Here is a tiny trained network, its code and every weight. The questions are about switching its units off for an input and a class, where a switched-off unit gives its printed mean instead of its output.

import numpy as np


def w(rows, s, z=0):
    codes = np.array(rows[::2]) - 128.0
    scale = np.full(codes.shape[1], s)
    scale[-1] = z or s
    return codes * scale


def f(y):
    return y / 2 * (1 + np.tanh(0.7978845608 * (y + 0.044715 * y**3)))


def log_softmax(a):
    a = a - a.max(-1, keepdims=True)
    return a - np.log(np.exp(a).sum(-1, keepdims=True))


def net(x, mask):
    res = np.array(x, float).reshape(1, 3) / 4 @ E
    y = f(res @ A[0][:, :-1].T + A[0][:, -1])
    res = res + np.where(mask, y, B[0][:, -1]) @ B[0][:, :-1]
    return log_softmax(res[-1] @ U[:, :-1].T + U[:, -1])


A, B = {}, {}
E = w([
[153,187,149,222],'x0',
[92,247,44,123],'x1',
[221,121,9,98],'x2',
],0.012)
A[0] = w([
[46,171,77,141,110],'N0',
[56,63,100,54,82],'N1',
[212,65,188,114,209],'N2',
[193,90,39,106,95],'N3',
[205,93,80,160,115],'N4',
[72,112,136,142,45],'N5',
[150,169,154,251,78],'N6',
[50,118,136,9,48],'N7',
[120,161,76,151,89],'N8',
[118,218,111,112,161],'N9',
[191,131,145,252,54],'N10',
[85,168,72,109,172],'N11',
[172,58,161,153,174],'N12',
[197,94,177,85,180],'N13',
[181,93,50,159,120],'N14',
[210,152,127,73,116],'N15',
[83,219,105,78,112],'N16',
[43,135,185,83,174],'N17',
[83,81,123,67,88],'N18',
[60,147,197,197,195],'N19',
[216,160,130,87,132],'N20',
[162,161,145,163,159],'N21',
[82,108,70,43,61],'N22',
[154,104,109,71,4],'N23',
[189,152,135,227,55],'N24',
[171,43,156,200,222],'N25',
],0.012,0.0014)
B[0] = w([
[83,49,107,104,201],'N0',
[236,112,66,214,209],'N1',
[80,70,124,76,229],'N2',
[101,170,195,149,231],'N3',
[70,220,206,85,199],'N4',
[145,175,191,150,160],'N5',
[165,131,77,144,222],'N6',
[201,156,68,157,212],'N7',
[121,101,140,139,178],'N8',
[113,47,94,73,205],'N9',
[173,115,96,179,207],'N10',
[69,73,140,51,195],'N11',
[107,64,107,91,209],'N12',
[86,118,123,124,195],'N13',
[111,191,182,112,205],'N14',
[159,237,202,145,177],'N15',
[91,69,108,68,216],'N16',
[122,211,235,174,226],'N17',
[176,161,85,170,187],'N18',
[113,140,206,128,251],'N19',
[131,186,207,84,176],'N20',
[176,99,42,118,161],'N21',
[168,106,101,204,198],'N22',
[139,139,134,168,168],'N23',
[197,119,63,166,196],'N24',
[125,116,42,2,225],'N25',
],0.0064,0.012)
U = w([
[60,74,145,64,178],'0',
[93,239,248,167,202],'1',
[197,144,98,242,2],'2',
],0.015,0.0013)

Each question gives the input, the list of numbers given to net, and the class t.
The units are the neurons (one row each of A and B). Each row of codes is followed by its name. A weight is (code - 128) times the scale printed after its matrix; where a second scale follows, it is the last column's (A, B and U).
mask holds one flag per neuron, in row order. A switched-off neuron (its flag False) gives its mean, the last column of its row in B, instead of its output. The means were averaged over made-up inputs and are rounded, as every weight is.
A unit's drop is (log p(t) with every unit on - log p(t) with that unit switched off) / (log p(t) with every unit on - log p(t) with every unit switched off).
The circuit of an input: a set's keep is (log p(t) with only the set's units on - log p(t) with every unit switched off) / (log p(t) with every unit on - log p(t) with every unit switched off). Starting from the 12 units with the biggest drops (on a tie, the unit counted first), units are removed one at a time, each time the one whose removal leaves the highest keep (on an exact tie, the one counted first), for as long as the keep stays at least 0.8.
circuit, biggest first: the units of the circuit, biggest drop first
most important unit: the unit with the biggest drop
k most important neurons: the k neurons with the biggest drops, biggest first
drop when u is switched off: that unit's drop, to one decimal
input [-1,-2,-3], class 1: 3 most important neurons -> (N9; N16; N0)
input [6,2,-5], class 2: most important unit -> N6
input [2,2,1], class 0: circuit, biggest first -> (N1; N17)
input [-8,7,-4], class 2: 2 most important neurons -> (N7; N1)
input [-7,6,-5], class 2: 3 most important neurons -> (N7; N1; N22)
input [2,4,4], class 0: 3 most important neurons -> (N17; N9; N11)
input [-7,6,2], class 2: 2 most important neurons -> (N22; N1)
input [6,-5,-4], class 2: 3 most important neurons -> (N10; N24; N6)
input [-3,8,7], class 0: drop when N16 is switched off -> 0.5
input [0,8,-2], class 0: drop when N25 is switched off -> 0.0
input [1,3,3], class 0: drop when N12 is switched off -> -0.1
input [-4,1,4], class 1: drop when N3 is switched off -> 0.2
